Here is a tiny trained network, its code and every weight. The questions are about switching its units off for an input and a class, where a switched-off unit gives its printed mean instead of its output.

import numpy as np


def w(rows, s, z=0):
    codes = np.array(rows[::2]) - 128.0
    scale = np.full(codes.shape[1], s)
    scale[-1] = z or s
    return codes * scale


def norm(h):
    return h / np.sqrt((h * h).mean(-1, keepdims=True) + 1e-5)


def f(y):
    return y / 2 * (1 + np.tanh(0.7978845608 * (y + 0.044715 * y**3)))


def log_softmax(a):
    a = a - a.max(-1, keepdims=True)
    return a - np.log(np.exp(a).sum(-1, keepdims=True))


def net(x, mask):
    res = np.array(x, float).reshape(1, 2) / 4 @ E
    u = 0
    for l in range(2):
        y = f(norm(res) @ A[l][:, :-1].T + A[l][:, -1])
        res = res + np.where(mask[u : u + 6], y, B[l][:, -1]) @ B[l][:, :-1]
        u += 6
    return log_softmax(norm(res)[-1] @ U[:, :-1].T + U[:, -1])


A, B = {}, {}
E = w([
[174,169,206,77,46,244,101,199,151,192,136,135],'x0',
[204,74,186,2,63,157,134,131,167,184,74,72],'x1',
],0.0061)
A[0] = w([
[150,9,148,69,150,42,133,109,153,59,93,47,34],'L0N0',
[180,2,69,34,184,54,227,89,170,181,119,88,59],'L0N1',
[144,108,71,174,220,39,192,145,72,25,118,124,196],'L0N2',
[133,238,143,113,164,171,103,183,152,135,237,212,82],'L0N3',
[202,113,137,87,96,167,134,126,142,151,71,69,149],'L0N4',
[134,191,162,216,58,189,61,177,57,107,194,150,7],'L0N5',
],0.004,0.0019)
B[0] = w([
[55,81,91,113,27,194,42,55,111,179,77,156,195],'L0N0',
[149,113,85,226,98,116,85,6,12,187,117,192,215],'L0N1',
[112,206,202,108,118,101,166,192,204,146,156,40,253],'L0N2',
[163,9,11,50,172,159,88,82,122,88,156,162,183],'L0N3',
[34,99,82,206,146,74,77,179,138,111,164,16,204],'L0N4',
[129,99,195,90,116,127,57,4,53,26,2,218,181],'L0N5',
],0.0052,0.0063)
A[1] = w([
[99,230,173,149,161,58,254,175,209,142,167,115,67],'L1N0',
[173,161,147,103,169,191,56,82,30,81,141,211,2],'L1N1',
[74,105,118,169,193,100,81,121,110,99,131,95,118],'L1N2',
[127,96,132,81,142,149,76,58,74,156,58,162,156],'L1N3',
[181,103,147,92,107,154,135,150,142,235,140,33,184],'L1N4',
[159,120,135,162,163,210,100,117,68,79,145,246,14],'L1N5',
],0.0056,0.0018)
B[1] = w([
[118,174,117,200,187,139,196,207,31,109,201,254,246],'L1N0',
[153,101,72,110,165,151,102,134,71,75,222,109,218],'L1N1',
[205,165,110,97,75,228,126,161,143,174,54,107,188],'L1N2',
[73,114,111,151,124,105,166,90,59,102,98,162,255],'L1N3',
[180,213,140,142,166,126,145,140,173,107,158,152,243],'L1N4',
[186,45,116,23,143,194,44,72,148,3,173,136,199],'L1N5',
],0.0066,0.0055)
U = w([
[87,222,129,212,201,112,194,197,86,118,170,177,201],'0',
[75,100,106,182,48,93,89,2,48,219,73,97,188],'1',
[143,49,108,35,160,193,68,85,79,15,163,155,185],'2',
[203,219,206,101,95,166,96,212,255,188,134,50,181],'3',
[95,66,156,70,144,94,156,152,186,145,82,148,15],'4',
[88,92,147,82,134,105,149,150,157,123,100,92,19],'5',
[90,36,158,99,172,115,167,163,183,140,77,100,2],'6',
],0.0087,0.0036)

Each question gives the input, the list of numbers given to net, and the class t.
The units are the neurons (one row each of A and B). Each row of codes is followed by its name. A weight is (code - 128) times the scale printed after its matrix; where a second scale follows, it is the last column's (A, B and U).
mask holds one flag per neuron, layer by layer. A switched-off neuron (its flag False) gives its mean, the last column of its row in B, instead of its output. The means were averaged over made-up inputs and are rounded, as every weight is.
A unit's drop is (log p(t) with every unit on - log p(t) with that unit switched off) / (log p(t) with every unit on - log p(t) with every unit switched off).
most important unit: the unit with the biggest drop
k most important neurons: the k neurons with the biggest drops, biggest first
k most important neurons of layer l: the k neurons of layer l with the biggest drops, biggest first
drop of u: that unit's drop, to one decimal
input [1,1], class 3: most important unit -> L0N2
input [-7,0], class 0: 3 most important neurons of layer 0 -> L0N2, L0N5, L0N3
input [-7,1], class 1: 3 most important neurons -> L0N1, L0N0, L1N4
input [0,0], class 0: 2 most important neurons -> L0N1, L0N5
input [4,1], class 3: 2 most important neurons -> L0N1, L1N0
input [0,4], class 1: 2 most important neurons of layer 0 -> L0N2, L0N1
input [-5,0], class 0: 2 most important neurons of layer 0 -> L0N2, L0N5
input [-7,2], class 1: drop of L0N0 -> 0.1
input [-8,2], class 1: drop of L0N0 -> 0.2
input [5,2], class 3: drop of L1N0 -> 0.1
input [-5,1], class 1: drop of L0N1 -> 2.3
